Here is a tiny trained network, its code and every weight. The questions are about switching its units off for an input and a class, where a switched-off unit gives its printed mean instead of its output.

import numpy as np


def w(rows, s, z=0):
    codes = np.array(rows[::2]) - 128.0
    scale = np.full(codes.shape[1], s)
    scale[-1] = z or s
    return codes * scale


def f(y):
    return y / 2 * (1 + np.tanh(0.7978845608 * (y + 0.044715 * y**3)))


def log_softmax(a):
    a = a - a.max(-1, keepdims=True)
    return a - np.log(np.exp(a).sum(-1, keepdims=True))


def net(x, mask):
    res = np.array(x, float).reshape(1, 4) / 4 @ E
    y = f(res @ A[0][:, :-1].T + A[0][:, -1])
    res = res + np.where(mask, y, B[0][:, -1]) @ B[0][:, :-1]
    return log_softmax(res[-1] @ U[:, :-1].T + U[:, -1])


A, B = {}, {}
E = w([
[179,78,141,142,254,164],'x0',
[57,147,211,68,156,173],'x1',
[182,55,182,48,67,96],'x2',
[217,209,228,188,96,117],'x3',
],0.008)
A[0] = w([
[87,200,102,168,149,129,80],'n0',
[134,131,139,129,104,139,254],'n1',
[176,96,140,79,95,142,96],'n2',
[152,109,138,125,178,141,136],'n3',
[152,94,160,143,205,148,107],'n4',
[157,115,70,147,117,110,87],'n5',
[84,53,51,95,121,120,102],'n6',
[97,150,111,127,43,131,96],'n7',
[172,163,161,167,121,123,105],'n8',
[123,176,53,202,144,131,106],'n9',
[187,64,112,116,71,133,113],'n10',
[164,161,150,159,125,100,109],'n11',
[120,133,87,150,51,125,109],'n12',
[130,156,123,124,109,124,79],'n13',
[143,142,154,156,107,136,99],'n14',
[135,121,130,122,107,128,74],'n15',
[167,157,167,160,115,132,103],'n16',
[94,198,94,179,175,113,117],'n17',
[181,181,181,150,101,128,112],'n18',
[177,191,188,118,129,124,108],'n19',
[178,47,163,87,86,96,120],'n20',
[167,126,81,154,115,92,82],'n21',
[93,156,118,101,75,111,89],'n22',
[206,118,78,180,84,129,111],'n23',
[184,111,46,141,95,128,95],'n24',
[168,109,77,156,112,117,215],'n25',
[165,88,137,101,99,107,98],'n26',
[215,75,108,151,209,110,102],'n27',
[122,109,131,124,133,156,113],'n28',
[100,109,93,110,143,104,130],'n29',
[77,87,82,90,129,141,95],'n30',
[141,131,137,126,152,121,205],'n31',
[145,93,152,118,102,131,85],'n32',
[103,186,93,129,37,110,143],'n33',
[158,138,124,104,194,121,100],'n34',
[19,164,251,70,159,130,91],'n35',
],0.015,0.0091)
B[0] = w([
[107,138,185,103,155,153,192],'n0',
[75,164,87,90,91,48,232],'n1',
[108,145,170,116,149,160,174],'n2',
[118,118,139,147,88,117,179],'n3',
[129,89,156,129,76,126,203],'n4',
[180,122,129,147,159,150,165],'n5',
[102,94,83,178,182,123,243],'n6',
[117,86,156,137,81,134,195],'n7',
[119,101,104,139,160,129,198],'n8',
[125,161,184,103,163,169,219],'n9',
[140,154,171,111,156,159,198],'n10',
[124,113,101,146,155,135,183],'n11',
[144,91,148,148,91,136,193],'n12',
[137,101,141,147,134,157,127],'n13',
[130,106,117,140,147,146,153],'n14',
[139,113,150,136,139,156,120],'n15',
[116,106,104,155,151,143,190],'n16',
[84,151,174,83,155,135,218],'n17',
[107,99,101,154,166,125,224],'n18',
[112,106,101,165,165,131,211],'n19',
[80,163,179,79,155,142,227],'n20',
[185,135,139,155,141,153,170],'n21',
[122,84,156,142,98,130,175],'n22',
[199,148,118,161,151,129,218],'n23',
[208,135,125,162,147,153,195],'n24',
[138,178,74,102,105,69,235],'n25',
[123,139,168,114,157,161,171],'n26',
[130,67,158,152,55,134,235],'n27',
[133,126,133,150,132,129,133],'n28',
[119,118,104,142,153,122,177],'n29',
[108,104,101,158,168,121,206],'n30',
[99,143,109,105,99,76,189],'n31',
[129,130,153,132,149,160,143],'n32',
[117,84,148,130,62,113,243],'n33',
[137,97,150,132,112,135,161],'n34',
[254,172,117,153,136,139,254],'n35',
],0.043,0.0098)
U = w([
[75,55,35,185,177,114,191],'0',
[135,36,159,156,11,107,48],'1',
[244,168,100,158,113,125,243],'2',
[83,160,177,98,148,177,67],'3',
[92,167,21,93,61,39,250],'4',
[99,95,23,108,103,188,38],'5',
],0.011,0.0024)

Each question gives the input, the list of numbers given to net, and the class t.
The units are the neurons (one row each of A and B). Each row of codes is followed by its name. A weight is (code - 128) times the scale printed after its matrix; where a second scale follows, it is the last column's (A, B and U).
mask holds one flag per neuron, in row order. A switched-off neuron (its flag False) gives its mean, the last column of its row in B, instead of its output. The means were averaged over made-up inputs and are rounded, as every weight is.
A unit's drop is (log p(t) with every unit on - log p(t) with that unit switched off) / (log p(t) with every unit on - log p(t) with every unit switched off).
The circuit of an input: a set's keep is (log p(t) with only the set's units on - log p(t) with every unit switched off) / (log p(t) with every unit on - log p(t) with every unit switched off). Starting from the 12 units with the biggest drops (on a tie, the unit counted first), units are removed one at a time, each time the one whose removal leaves the highest keep (on an exact tie, the one counted first), for as long as the keep stays at least 0.8.
units of the circuit, in order: the units of the circuit, biggest drop first
unit that matters most: the unit with the biggest drop
top k neurons: the k neurons with the biggest drops, biggest first
drop of u: that unit's drop, to one decimal
input [7,8,5,-6], class 2: units of the circuit, in order => n35
input [6,0,7,-2], class 3: top 2 neurons => n20, n33
input [8,-8,-7,-2], class 1: top 4 neurons => n27, n35, n4, n3
input [-2,-5,-7,4], class 3: top 3 neurons => n17, n9, n35
input [-5,-5,-5,-1], class 1: top 2 neurons => n33, n35
input [6,6,-4,-1], class 1: top 2 neurons => n4, n23
input [-5,4,6,1], class 3: top 3 neurons => n20, n27, n2
input [5,6,-6,-5], class 2: top 2 neurons => n35, n20
input [-7,-6,-7,2], class 1: top 2 neurons => n33, n12
input [4,4,-2,2], class 1: top 4 neurons => n25, n4, n23, n24
input [-1,6,-2,6], class 0: top 2 neurons => n19, n18
input [2,-3,3,-1], class 4: top 2 neurons => n35, n9
input [-6,-5,-4,6], class 0: top 4 neurons => n18, n27, n8, n11
input [5,-2,-3,4], class 1: unit that matters most => n27
input [6,-6,0,-4], class 1: top 2 neurons => n27, n35
input [-1,-2,3,-1], class 4: drop of n9 => 0.2
input [-8,-1,-6,2], class 1: drop of n33 => 2.4
input [-6,4,7,8], class 0: drop of n19 => 0.3
